Here is a tiny trained network, its code and every weight. The questions are about switching its units off for an input and a class, where a switched-off unit gives its printed mean instead of its output.

import numpy as np


def w(rows, s, z=0):
    codes = np.array(rows[::2]) - 128.0
    scale = np.full(codes.shape[1], s)
    scale[-1] = z or s
    return codes * scale


def f(y):
    return np.maximum(y, 0)


def log_softmax(a):
    a = a - a.max(-1, keepdims=True)
    return a - np.log(np.exp(a).sum(-1, keepdims=True))


def net(x, mask):
    res = np.array(x, float).reshape(1, 4) / 4 @ E
    y = f(res @ A[0][:, :-1].T + A[0][:, -1])
    res = res + np.where(mask, y, B[0][:, -1]) @ B[0][:, :-1]
    return log_softmax(res[-1] @ U[:, :-1].T + U[:, -1])


A, B = {}, {}
E = w([
[67,80,74,204,61,156,160,172,142,59],'x0',
[219,64,98,253,92,79,168,17,20,209],'x1',
[171,113,24,45,159,100,103,245,96,74],'x2',
[120,65,122,159,232,172,156,235,134,195],'x3',
],0.011)
A[0] = w([
[220,42,115,193,99,15,186,99,35,163,3],'N0',
[94,56,43,202,17,170,197,153,102,74,37],'N1',
[161,12,88,176,240,217,177,201,132,238,85],'N2',
[220,146,182,36,197,52,92,86,89,230,59],'N3',
[170,123,101,125,8,35,36,82,112,77,55],'N4',
[220,98,2,71,138,91,96,200,72,103,66],'N5',
[97,122,173,199,170,174,132,86,156,175,80],'N6',
],0.0087,0.0057)
B[0] = w([
[62,130,201,14,153,2,127,189,160,86,250],'N0',
[87,78,41,157,164,128,191,132,215,194,218],'N1',
[215,132,129,107,169,167,120,67,115,9,245],'N2',
[55,62,14,218,132,169,191,158,225,125,218],'N3',
[238,139,82,52,89,151,87,76,128,85,213],'N4',
[125,52,224,159,22,137,207,79,94,207,227],'N5',
[114,111,158,136,23,185,133,86,81,120,178],'N6',
],0.0096,0.017)
U = w([
[82,95,5,181,134,129,163,146,191,126,124],'0',
[73,125,223,22,129,110,108,232,172,67,157],'1',
[241,126,90,102,125,150,101,51,123,56,90],'2',
[133,97,247,200,39,139,160,55,107,192,119],'3',
[163,118,108,172,97,106,124,122,130,103,254],'4',
[152,168,106,172,156,134,75,158,110,219,81],'5',
[105,174,128,150,141,102,86,188,68,161,77],'6',
],0.011,0.009)

Each question gives the input, the list of numbers given to net, and the class t.
The units are the neurons (one row each of A and B). Each row of codes is followed by its name. A weight is (code - 128) times the scale printed after its matrix; where a second scale follows, it is the last column's (A, B and U).
mask holds one flag per neuron, in row order. A switched-off neuron (its flag False) gives its mean, the last column of its row in B, instead of its output. The means were averaged over made-up inputs and are rounded, as every weight is.
A unit's drop is (log p(t) with every unit on - log p(t) with that unit switched off) / (log p(t) with every unit on - log p(t) with every unit switched off).
The circuit of an input: a set's keep is (log p(t) with only the set's units on - log p(t) with every unit switched off) / (log p(t) with every unit on - log p(t) with every unit switched off). Starting from all 7 units, units are removed one at a time, each time the one whose removal leaves the highest keep (on an exact tie, the one counted first), for as long as the keep stays at least 0.8.
units of the circuit, in order: the units of the circuit, biggest drop first
unit that matters most: the unit with the biggest drop
k most important neurons: the k neurons with the biggest drops, biggest first
drop when u is switched off: that unit's drop, to one decimal
input [6,3,8,2], class 3: unit that matters most => N5
input [4,-5,8,-7], class 3: 3 most important neurons => (N5 N2 N0)
input [-5,-7,8,-2], class 3: 2 most important neurons => (N5 N0)
input [-6,2,0,7], class 2: 3 most important neurons => (N2 N1 N6)
input [-6,-7,-8,5], class 3: 2 most important neurons => (N0 N6)
input [8,7,-3,-8], class 0: 2 most important neurons => (N1 N2)
input [-2,4,-2,4], class 1: 3 most important neurons => (N0 N4 N5)
input [7,-3,8,7], class 3: 3 most important neurons => (N5 N3 N4)
input [-6,8,-2,-2], class 1: 2 most important neurons => (N0 N1)
input [2,1,-2,2], class 4: 3 most important neurons => (N5 N3 N4)
input [-6,-6,0,0], class 0: units of the circuit, in order => (N0 N3)
input [-5,-6,0,7], class 2: units of the circuit, in order => (N0 N2)
input [0,0,6,4], class 3: 2 most important neurons => (N5 N4)
input [-4,4,1,8], class 2: most important neuron => (N2)
input [-4,1,8,-6], class 3: 2 most important neurons => (N5 N2)
input [5,7,-1,4], class 1: 2 most important neurons => (N0 N3)
input [-3,2,-6,6], class 2: 2 most important neurons => (N2 N5)
input [0,2,-4,6], class 2: drop when N2 is switched off => 0.9
input [4,5,-4,-8], class 2: drop when N4 is switched off => 1.6
input [-5,5,-7,7], class 2: unit that matters most => N2
input [-4,8,-5,-8], class 1: drop when N0 is switched off => 1.2
input [-7,-6,-2,-4], class 0: drop when N0 is switched off => 0.5
